(in the rows, 128 means zero)
Each row is followed by its group and then its class within the group.
[136 137 120 124  96 133 118 135 130 125 133 126 144 166 161  79 139 123
 145 126 145 132 126 119  93 159 118 131 133 132 169 167 114 122 113 119
 111 144 126 120 146 137 127 160 146 123 118 157 131  87  93 131 131 129
 137 130 131 131 134 100 125 132 118 154 131 125 147 139 111 123 135 126
 141  95 113 146 138 128 114  80 128 129 113 151 126 142 137 112 117 118
 137 131 133 132 100 126  49 153 120 126 123 122 132 130 135 143 145  90
 108 149 150 129 131 133 116 123 187 144 138 116 130 142 109 120 107 132
 128 144 119 146 144 159 127 131 129 128 128 143 153 131 118 117 135 152
 132 114 125 124 135 124 129 155 128 130 115  78 121   4 147 130 124 137] : <67>:G
[142 144 123 114 116 124 129 124 132 133 136 129 131 140 137 119 144 120
 110 104 145 134 134 131 109 142 152 118 121 138 155 225 129 122 128 143
 121 130 125 134 148 151 140 126 110 127 119 145 125 143 108 127 145 122
 123 109 130 136 131  84 123 126 109 133 128 146 163 170 109 134 143 130
 102 127 112  94 170 128 183 129 127 133 122 122  65 134 175 113 131 117
 121 131 149 120 121 123 167 151 119 129 131 124 155 103 142 141 147 112
 109 117 131 123 129 148 102 111 204 250 146 134 142 150 144 138 135 149
 135 135 115 176 129 152 146 123 127 121 137 131 145 125 113 119 154 152
 124 129 141 129 151 116 123  92 169 132 117  57 111 195 135 133 156 130] : <64>:R
[122 108 119 123  81 154 121 125 136 135 134 114 129 155 137   5 138 133
 114  96 155 130 126 123 119 131 119 132 123 134 146 162 109 114  97 116
 110 119 146 138 152 131 144 124 124 105 133 150 128 179  86 152 104 134
 131 115 171 123 130  85 110 124 121 170 131 119 140 108 119 121 134 133
 175  50 105 149 134 129 158 100 122 114 122 136 165 139 144 150 122 134
 139 124 129 125 156 133  53 152 119 130 131 118 129 166 147 131 153 131
 107 152 153 129 128 150 111 133 145 133 136 129 118 143 118 132 121 117
 119  99 128 133 150 182 120 125 121 113 134 114 139 128 114 122 119 140
 143 144 113 123 234 107 126 133 147 120 120  66 114 133 112 125 117 150] : <67>:W
[143 137 121 118 115 132 148 123 126 126 125 125 133 144 129 109 127 123
 104  77 153 130 131 132 106 129 150 123 125 138 154 162 123 121 112 138
 133 109 132 127 159 151 141 118  83 126 127 150 122 180 105 140 145 129
 124 119 146 134 129  70 128 119 117 128 128 140 151 149 121 135 140 131
 111 115 116  98 164 128 180 137 127 130 117 122  43 136 163 128 131 117
 126 128 141 123 139 126 182 158 120 131 132 127 139 113 146 129 165 133
 121 121 141 122 132 158 107 108 180 133 153 140 134 142 138 132 130 127
 133 119 122 176 130 169 144 130 129 102 138 117 142 127 100 121 150 154
 126 140 124 128 214 116 126  84 155 133 123  40 108 229 105 134 157 137] : <64>:R
[153 137 118 135 130 108  97 126 123 155 122  97 141 135 152  52 127 114
 161 171 168 127 158 122  37 204 125 116 114 132 160 158 111 116 108 117
 100 146 138 101 166 174 132 172 109 123 165 136 127  59 134 169 123 107
 137 107 123 147 122 134 155 134 113 158 131 100 164 116 123 120 127 125
 191 116 101 251  73 131  36  69 128 101 127 174 128 140 119 106 105 149
 134  44 131 116 120 119  60 193 125 122 115 118 130 119 126 127 160 120
 131 162 188 160 139 113 108 135 218 118 131 158 119 122  52  90 112 114
  91 150 124  96 144 252 124 140 129 156 141 120 163 129  56 112 164 165
 147  90 109 117 252 125 123 139 103 124  97 144 107   4 165 111 132 142] : <61>:J
[137 136 121 119 120 121 118 125 128 124 131 125 144 142 155 122 130 121
 140 168 144 131 136 132  83 145 143 122 129 136 160 152 121 125 131 131
 120 131 122 106 146 155 127 126 100 135 122 158 127 101 118 122 145 112
 125 132 131 131 133  94 127 126 116 148 127 137 165 175 111 140 138 129
 133 133 114 140 156 133 145 104 132 138 120 132  84 136 123 103 130 107
 134 101 150 125 111 125 124 158 120 125 129 134 137 114 137 160 175 112
 133 149 166 139 133 135  86 101 191 133 158 153 138 149 132 108 102 117
 154 160 119 159 132 156 125 130 131 125 138 125 155 133 121 127 148 146
 123 107 116 134 152 120 123 127 128 142 119  59 111   9 125 127 139 134] : <64>:R
[141 138 125 116  98 131 114 126 135 135 134 116 142 163 142  68 147 125
 123  96 145 131 123 128  98 141 119 141 115 130 120 179 117 121  93 125
 118 134 137 133 132 137 134 157 149 125 122 151 134 124  84 136 127 128
 132 106 109 129 120  94 129 134 119 144 131 116 135 110 138 119 129 126
 171  78 115 104 110 131 154 101 126 127 115 132 157 136 152 138 112 135
 130 114 134 122 124 124  80 140 125 132 124 113 149 131 131 120 122 109
 105 144 137 111 128 131 135 131 152 127 118  95 128 125  92 144 113 196
 102 118 125 139 141 156 121 119 125 125 129 127 144 130 119 105 130 137
 134 143 131 132 180 116 124 133 128 107 117  74 110 130 140 121 130 142] : <67>:G
[117 119 125 112 104 132 125 120 129 137 131 117 127 138 123  66 149 136
 116 122 141 131 137 124 119 139 135 141 119 137 155 143 120 125 124 123
 122 114 133 133 142 133 145 118 105 116 124 144 127 178 101 147 120 128
 126 108 152 129 133  96 112 130 124 164 134 131 141 125 116 124 134 130
 168  81 111 116 110 127 168 107 119 115 123 143 187 124 138 134 119 130
 132  99 139 122 151 122  86 145 121 128 147 115 138 141 144 137 123 123
 132 161 143 131 127 132 140 125 149 137 135 153 118 154 117 126 124 130
 121 118 130 138 147 168 127 136 121 154 130 111 139 129 130 122 140 143
 130 144 117 130 214 113 125 146 150 123 131 104 115 148 135 132 100 140] : <67>:G
[139 141 116 114  97 130 121 124 129 125 134 114 147 159 161  49 145 126
 133 134 148 129 135 132  85 150 129 121 121 139 175 157 118 116 115 131
 113 138 129 117 151 152 133 128 115 127 120 164 129 109 104 137 136 128
 130 121 153 138 132  73 125 126 113 159 127 131 159 154 116 125 143 128
 132 103 102 138 142 133 156  87 128 139 119 149 129 143 137 103 123 109
 134  94 144 117 114 122  99 168 120 129 125 123 140 120 137 136 168 104
 119 151 170 143 133 146 100 122 192 136 139 126 126 152 104 112 112 150
 146 148 127 148 147 194 132 134 128 118 134 121 157 131  99 120 156 159
 130 114 123 127 207 118 125 133 133 133 115  58 109   7 131 128 151 142] : <64>:V
[124 120 124 131 108 130 141 119 131 139 131 123 124 119 124  53 142 135
 103 101 145 126 129 110 127 125 118 142 128 133 166 154 133 122 109 119
 123 120 146 134 131 131 150  95  81 101 130 140 125 161  93 158 123 133
 133 115 167 141 135  85 118 131 132 152 134 113 134 108 118 113 140 133
 152  90 108 166 122 125 131 102 116 101 123 131 186 160 136 135 132 137
 138 102 120 118 165 124  86 147 112 129 124 108 112 130 145 141 113 119
 138 160 154 157 123 155 131 124 170 135 133 115 119 144 131 127 125 107
 131 116 133 152 146 189 125 138 124 109 139 109 141 128 114 115 144 150
 131 151 118 139 237 109 124 127 156 120 122  97 107 118 141 130 119 135] : <67>:W
[139 149 112  95  99 118 119 121 135 115 124 119 139 170 154  63 150 125
 127 178 135 129 138 134  86 131 135 116 111 144 144 132 129 120 130 129
 122 142 121 115 153 149 132 112 116 149  99 183 126 163 112 124 146 125
 130 115 124 135 123  62 113 121  93 164 136 142 150 166 114 121 160 126
 116 131  97  67 152 130 182  87 132 156 115 145 135 130 129 101 137 108
 134  76 141 121 111 108 135 168 109 126 125 116 161 102 126 140 170 104
 139 146 170 126 129 138  99 117 195 126 151 141 125 147  91 120 105 226
 142 153 119 157 141 204 139 127 128 129 120 111 166 129 124 111 156 157
 124 130 117 130 194 122 128 145 133 141 129  72 114  25  95 120 156 143] : <64>:V
[139 137 125 113 118 137 139 131 128 129 126 129 133 143 135 139 134 123
 133 117 149 131 121 140 116 151 143 122 123 127 162 167 130 126 111 137
 120 132 124 106 151 142 119 143 124 135 133 144 125 101 127 123 137 133
 124 124 156 131 132 123 135 127 129 124 126 133 147 147 117 137 124 129
 157 128 122 131 145 135 153 118 127 130 122 143  61 136 148 107 118 114
 127 130 152 127 115 132 142 148 127 124 129 146 141 130 125 139 137 134
 120 101 132 125 134 131 137 119 175 141 138 158 133 143 132 106 117  91
 135 143 121 169 124 147 148 132 125 140 130 130 138 128 108 127 145 131
 136 134 137 117 191 122 128 107 133 139 116  70 116 173 128 134 127 136] : <64>:R
[146 121 118 123 124 125 131 131 119 135 111 109 115 134 115  63 133 120
 113  96 152 120 139 129  91 150 138 104 128 138 128 113 134 118 115 123
 126 128 144 125 169 148 142 141  98 137 165 125 129 177 146 162 115 117
 130 117 157 138 116 130 144 122 110 142 136 109 114  95 149 110 138 130
 131 135 112 145 114 128  94 110 133 112 127 159  98 131 134 131 146 146
 129  80 121 123 147 120 188 159 138 129 119 124 121 114 126  58 155 147
 159 107 144 122 137 123 126 134 157 109 113 164 108 113  68 122 135 192
  81 108 130 131 135 252 146 127 118 133 123 102 150 127  76 115 142 150
 142 129 106 101 252 123 125 107 140 121 133 177 117 155  64 119 165 144] : <68>:Y
[155 142 115 133 135 103 121 125 121 163 118 104 135 135 138 104 131 114
 154 173 168 128 144 125  56 192 127 122 116 129 160 155 123 114  99 122
 113 147 138  91 164 164 131 179 114 127 154 146 127  62 151 158 130 107
 140 120 119 142 120 131 168 131 126 133 134  98 153 111 129 113 123 123
 184 132 125 230  69 133  48  76 129 103 121 182 140 140 114 102 101 147
 134  54 129 119 125 123  72 180 123 127 122 131 119 122 125 118 135 120
 133 150 171 143 138 103 151 136 208 116 120 160 117 126  63  89 100  99
  95 151 130 112 141 252 134 139 125 160 133 119 157 131  58 111 160 156
 151 117 123 119 252 125 124 129 106 133  99 149 102   4 162 112 127 147] : <61>:J
[177 150 110 136 138 104 125 130 122 165  98  63 125 129 105  81 142 106
 105 200 180 124 125 101   4 113 153 114 104 145  90  98 120 116  92 136
 141  89 154 129 175 173 162 160  97 121 168 181 120 222 131 164 158  90
 133 109  94 163 112  15 178 124 101  97 146  83 151 109 129 105 134 125
 135 149 125 168  77 119 110 109 127  79 122 140 219 116 151 126 132 169
 129  18 118 111 199 131 183 180 133 126 114  99  95 137 162  71 203 140
 188 164 205 132 142 121 121 123 172  80 116 172 114 120  43 118 102 167
  76 114 133 126 159 252 137 136 119  98 138  93 154 125  30 103 145 169
 152 161 116 123 252 119 110  57 158 135 123 110  88  50 100 105 221 155] : <61>:J
[121 119 125 129 111 137 118 126 129 135 133 122 135 137 143  86 136 128
 136 152 151 129 132 124 100 141 120 145 136 132 141 159 115 123 109 123
 117 115 140 123 123 131 139 112 123 114 135 150 127 114 106 136 132 140
 128 130 144 124 132 115 125 131 131 152 135 113 139 120 116 121 129 130
 159  99 123 173 121 134 109  87 119 108 128 136 183 138 130 124 113 132
 136 121 138 124 137 138  72 141 128 128 128 116 118 132 147 160 132 115
 128 172 154 137 124 135 129 124 156 143 131 113 130 141 112 113 101 101
 133 140 128 155 146 131 121 134 126 103 134 127 131 126 140 123 130 138
 134 115 118 139 135 117 124 151 118 125 119  71 117  37 140 130 114 135] : <67>:W
[144 136 124 138 144 111 116 130 127 137 133 124 133 107 144 129 120 120
 144  91 148 128 149 134  87 178 123 117 123 135 165 134 115 123 137 136
 117 154 126 120 129 153 118 163 101 132 163 101 130   7 151 143 129 121
 128 113 142 139 123 162 158 137 136 125 124 116 144 124 141 132 120 130
 168 156 115 195  96 125  84 120 131 129 128 143  68 126 120 101 139 129
 127  80 134 123 102 120 151 146 140 127 118 134 136  99 116  80 122 118
 135 125 137 153 133 108 106 127 161 115 116 150 130 118  97 106 147 153
 118 149 123 114 128 214 132 131 129 167 131 122 145 133  84 127 149 140
 131 108 125 121 234 141 121 106 123 121 117 172 104  33 154 117 141 124] : <61>:N
[142 135 132 126 150  97 127 130 126 140 120 112 129 114 125 130 123 119
 143 143 138 128 135 130 110 150 131 116 113 128 129 118 126 123 126 125
 127 169 129 112 129 142 115 166 126 132 143 113 128  59 149 134 129 104
 138 107 111 141 121 137 154 125 132 118 126 115 136 116 142 115 121 127
 176 150 117 171  78 126 106 129 133 133 123 142 149 123 106 110 134 136
 128  64 117 126 122 116 121 142 124 126 122 132 133 132 112  90 111 137
 143 128 139 151 137 100 129 140 133 100 114 156 122 105  97 114 140 164
 110 137 130  81 121 207 119 129 127 175 133 117 134 131  76 118 144 129
 135 144 136 123 252 139 127 114 121 123 119 194 115  54 158 107 135 130] : <61>:N
[144 138 116 108 112 119 116 125 137 127 124 117 137 156 144 113 148 124
 135 179 144 130 137 125  82 156 137 127 119 137 161 151 122 122 134 130
 120 132 123 109 151 148 133 146 126 139 112 170 126 119 110 122 145 119
 130 113 127 128 127  89 119 128 105 165 136 139 161 153 118 129 143 130
 159 119 101  95 136 133 143  83 131 130 110 149 141 127 128 106 129 122
 134  93 144 123 112 124  90 165 120 126 124 118 146 112 134 133 146 102
 141 143 156 125 134 119 114 110 215 134 156 174 133 153 111 118 108 173
 120 147 120 161 143 203 145 135 130 169 129 126 168 131 121 113 143 160
 134 132 117 123 177 118 125 148 147 134 125  95 109  27 117 124 111 138] : <64>:R
[135 130 119 124 135 115 147 130 127 133 119 119 124 116 122  89 132 133
 124  93 154 125 159 128 107 175 130 112 131 136 206 116 127 117 140 130
 125 135 125 104 162 152 130 125  52 136 151 123 121 105 146 163 123 125
 129 135 187 145 127 133 146 132 129 151 132 125 135 125 123 124 144 132
 137 143 110 181 105 129  94  91 126 120 132 182  76 128 111  92 141 125
 133  68 124 124 123 121 155 170 131 126 122 129 122  93 123  87 132 122
 164 136 158 152 128 127 133 129 180 128 135 178 111 140  91  98 137 117
 120 149 132 132 135 252 142 143 123 169 135 100 152 130  83 126 165 162
 132 107 105 117 252 126 126 135 135 128 127 173 116  43 125 119 131 135] : <68>:Y
[136 129 121 118  84 149 132 126 130 123 134 117 137 161 145  76 154 129
 125  81 148 134 111 122 113 118 107 139 129 134 167 160 103 117 105 111
 121 126 136 138 121 120 125 160 146 116 120 162 133  89  70 126 128 142
 134 127 156 123 134  62 126 127 136 140 128 124 137 122 124 126 129 131
 184  63 104 107 124 124 178 104 124 128 114 130 190 133 139 126 133 118
 139 131 126 122 131 128  49 129 123 129 122 126 131 155 144 100 126  96
 114 158 136 130 123 126 128 130 124 128 125 119 128 138 132 137 116 160
 140 117 120 146 158 139 122 139 125 134 130 139 145 134 128 113 116 133
 130 166 136 128 112 111 128 132 144 120 125  60 106  69 136 130 126 133] : <67>:G
[134 122 118 127 118 128 130 133 127 134 124 115 130 136 127  40 129 138
 133  56 157 126 151 136  84 179 114 111 130 137 190 111 117 112 125 123
 120 124 132 111 173 153 120 152  79 137 160 122 124 107 139 169 106 131
 131 135 179 140 124 138 142 124 126 158 131 112 122 104 141 122 137 131
 147 106 116 187  92 128  79  84 138 126 131 191  53 139 109 107 127 120
 135  73 119 125 115 119 133 173 142 131 121 129 121 111 121  66 164 127
 147 132 159 135 132 120 127 133 140 119 116 160 104 124  47 103 135 152
  99 126 125 112 143 252 129 133 130 155 129 104 152 129  76 125 147 152
 140  89  93 104 252 125 131 148 108 116 134 168 119  17  97 118 149 143] : <68>:A
